Below is a small trained network, with its code and all its weights. Each question gives an input and a target symbol and asks what happens when units are switched off, that is, made to give their printed mean instead of their output.

import numpy as np


def w(rows, s, z=0):
    codes = np.array(rows[::2]) - 128.0
    scale = np.full(codes.shape[1], s)
    scale[-1] = z or s
    return codes * scale


def norm(h):
    return h / np.sqrt((h * h).mean(-1, keepdims=True) + 1e-5)


def softmax(a):
    e = np.exp(a - a.max(-1, keepdims=True))
    return e / e.sum(-1, keepdims=True)


def log_softmax(a):
    a = a - a.max(-1, keepdims=True)
    return a - np.log(np.exp(a).sum(-1, keepdims=True))


def net(x, mask):
    ids = ['αγδεμπστ'.index(c) for c in x.split()]
    T = len(ids)
    res = E[ids] + P[:T]
    u = 0
    for l in range(3):
        r = norm(res)
        for j in range(2):
            rows = slice(2 * j, 2 * j + 2)
            q, k, v = (r @ M[l][rows].T for M in (Q, K, V))
            z = softmax(np.where(np.tri(T) > 0, q @ k.T / 2**0.5, -1e9)) @ v
            o = O[l][rows]
            res = res + np.where(mask[u + j], z, o[:, -1]) @ o[:, :-1]
        u += 2
    return log_softmax(norm(res)[-1] @ U[:, :-1].T + U[:, -1])


Q, K, V, O = {}, {}, {}, {}
E = w([
[69,190,162,147,96],'α',
[81,150,121,53,175],'γ',
[159,115,83,138,207],'δ',
[141,73,224,88,135],'ε',
[165,150,187,254,153],'μ',
[35,83,148,180,175],'π',
[130,91,125,142,63],'σ',
[178,199,117,111,133],'τ',
],0.0023)
P = w([
[130,94,77,27,97],'0',
[144,87,245,141,161],'1',
[154,105,239,146,175],'2',
[164,111,235,174,174],'3',
[171,116,232,175,179],'4',
[168,114,241,179,176],'5',
[162,118,228,179,171],'6',
[163,127,237,186,178],'7',
],0.0012)
Q[0] = w([
[48,104,72,102,49],'L0H1',
[173,128,252,147,218],'L0H1',
[122,140,15,230,192],'L0H2',
[142,192,181,92,68],'L0H2',
],0.0027)
K[0] = w([
[179,179,206,184,193],'L0H1',
[178,90,56,39,4],'L0H1',
[136,172,244,71,104],'L0H2',
[159,150,80,159,175],'L0H2',
],0.0037)
V[0] = w([
[159,102,113,2,46],'L0H1',
[110,110,96,70,130],'L0H1',
[165,171,216,84,98],'L0H2',
[184,131,118,197,47],'L0H2',
],0.002)
O[0] = w([
[134,140,152,252,90,195],'L0H1',
[119,124,139,171,53,127],'L0H1',
[148,222,183,112,170,244],'L0H2',
[101,55,113,157,229,80],'L0H2',
],0.0025,0.0011)
Q[1] = w([
[68,144,67,75,66],'L1H1',
[178,88,71,104,94],'L1H1',
[142,130,85,155,80],'L1H2',
[127,83,254,149,151],'L1H2',
],0.0048)
K[1] = w([
[203,133,181,196,206],'L1H1',
[90,164,191,153,146],'L1H1',
[89,152,189,85,153],'L1H2',
[108,139,3,96,99],'L1H2',
],0.005)
V[1] = w([
[146,52,125,189,242],'L1H1',
[116,181,198,250,137],'L1H1',
[145,77,252,55,135],'L1H2',
[112,210,158,68,170],'L1H2',
],0.0026)
O[1] = w([
[135,239,153,119,166,94],'L1H1',
[63,159,22,240,131,214],'L1H1',
[104,76,253,163,210,253],'L1H2',
[167,83,72,135,187,137],'L1H2',
],0.0024,0.0017)
Q[2] = w([
[181,110,10,108,93],'L2H1',
[143,194,39,76,40],'L2H1',
[139,152,27,36,62],'L2H2',
[93,131,3,16,4],'L2H2',
],0.0032)
K[2] = w([
[66,137,207,179,157],'L2H1',
[119,144,179,225,176],'L2H1',
[151,160,164,172,217],'L2H2',
[182,184,174,147,253],'L2H2',
],0.0045)
V[2] = w([
[89,75,223,203,178],'L2H1',
[153,3,82,101,176],'L2H1',
[43,148,5,110,157],'L2H2',
[192,195,97,225,224],'L2H2',
],0.003)
O[2] = w([
[63,50,70,63,46,250],'L2H1',
[179,67,55,195,251,129],'L2H1',
[15,108,247,170,223,3],'L2H2',
[181,54,205,179,58,23],'L2H2',
],0.0028,0.0023)
U = w([
[13,69,130,177,192,70],'α',
[187,105,20,139,219,165],'γ',
[231,237,119,109,121,113],'δ',
[145,50,62,149,16,253],'ε',
[184,58,248,69,114,87],'μ',
[81,152,101,3,175,76],'π',
[45,238,150,148,52,216],'σ',
[189,150,183,253,138,42],'τ',
],0.0068,0.0018)

Each question gives the input, a string of symbols that net reads in full, and the target symbol t.
The units are the heads (2 rows each of Q, K, V and O). Each row of codes is followed by its name. A weight is (code - 128) times the scale printed after its matrix; where a second scale follows, it is the last column's (O and U).
mask holds one flag per head, layer by layer. A switched-off head (its flag False) gives its mean, the last column of its rows in O, instead of its output. The means were averaged over made-up inputs and are rounded, as every weight is.
A unit's drop is (log p(t) with every unit on - log p(t) with that unit switched off) / (log p(t) with every unit on - log p(t) with every unit switched off).
The circuit of an input: a set's keep is (log p(t) with only the set's units on - log p(t) with every unit switched off) / (log p(t) with every unit on - log p(t) with every unit switched off). Starting from all 6 units, units are removed one at a time, each time the one whose removal leaves the highest keep (on an exact tie, the one counted first), for as long as the keep stays at least 0.8.
units of the circuit, in order: the units of the circuit, biggest drop first
most important unit: the unit with the biggest drop
heads that matter: for each layer, one digit per head in row order, 1 if its drop is at least 0.15 and else 0, layers parted by /
drop when u is switched off: that unit's drop, to one decimal
input μ α σ, target μ: most important unit => L0H1
input μ τ ε π σ ε σ γ, target μ: units of the circuit, in order => (L2H2, L1H1)
input α π γ σ σ, target α: units of the circuit, in order => (L2H2, L1H1, L1H2)
input α δ μ σ ε σ σ γ, target α: heads that matter => 00 / 11 / 01
input δ ε α ε γ δ, target δ: units of the circuit, in order => (L1H1, L0H2, L2H2)
input γ ε π σ, target γ: units of the circuit, in order => (L2H1, L1H2)
input ε τ σ ε σ γ α, target ε: units of the circuit, in order => (L2H2, L2H1)
input α π α μ ε σ π ε, target α: units of the circuit, in order => (L1H1, L2H2)
input α τ α δ, target α: units of the circuit, in order => (L2H2, L1H1, L0H1)
input ε σ σ γ, target ε: units of the circuit, in order => (L2H1, L2H2, L0H1)
input ε σ σ α, target ε: units of the circuit, in order => (L2H1, L2H2)
input δ δ σ μ, target δ: units of the circuit, in order => (L1H1, L1H2, L2H2, L0H2)
input γ δ μ σ τ γ ε τ, target γ: heads that matter => 10 / 11 / 10
input γ δ δ μ ε γ γ, target γ: most important unit => L1H1
input σ μ σ σ α μ, target σ: units of the circuit, in order => (L1H2, L0H1, L2H1)
input μ α σ σ, target μ: units of the circuit, in order => (L0H1, L1H2)
input δ μ σ σ, target δ: units of the circuit, in order => (L1H1, L1H2, L2H1, L0H1)
input δ ε γ γ, target δ: units of the circuit, in order => (L2H1, L1H2, L0H2)
input σ μ σ ε τ δ σ σ, target σ: units of the circuit, in order => (L1H2, L0H1, L1H1, L2H1)
input π ε π ε π γ τ, target π: heads that matter => 11 / 01 / 11
input ε σ ε δ μ γ σ π, target ε: heads that matter => 00 / 00 / 11
input π π σ, target π: most important unit => L2H2
input δ σ δ μ ε α ε, target δ: heads that matter => 00 / 11 / 11
input σ ε ε σ γ, target σ: heads that matter => 10 / 01 / 10
input τ α ε, target τ: heads that matter => 10 / 11 / 10
input ε σ γ π, target ε: heads that matter => 10 / 00 / 11
input δ σ μ, target δ: heads that matter => 00 / 11 / 01
input ε σ γ ε μ γ μ, target ε: most important unit => L2H1
input σ δ σ σ, target σ: drop when L0H1 is switched off => 0.9
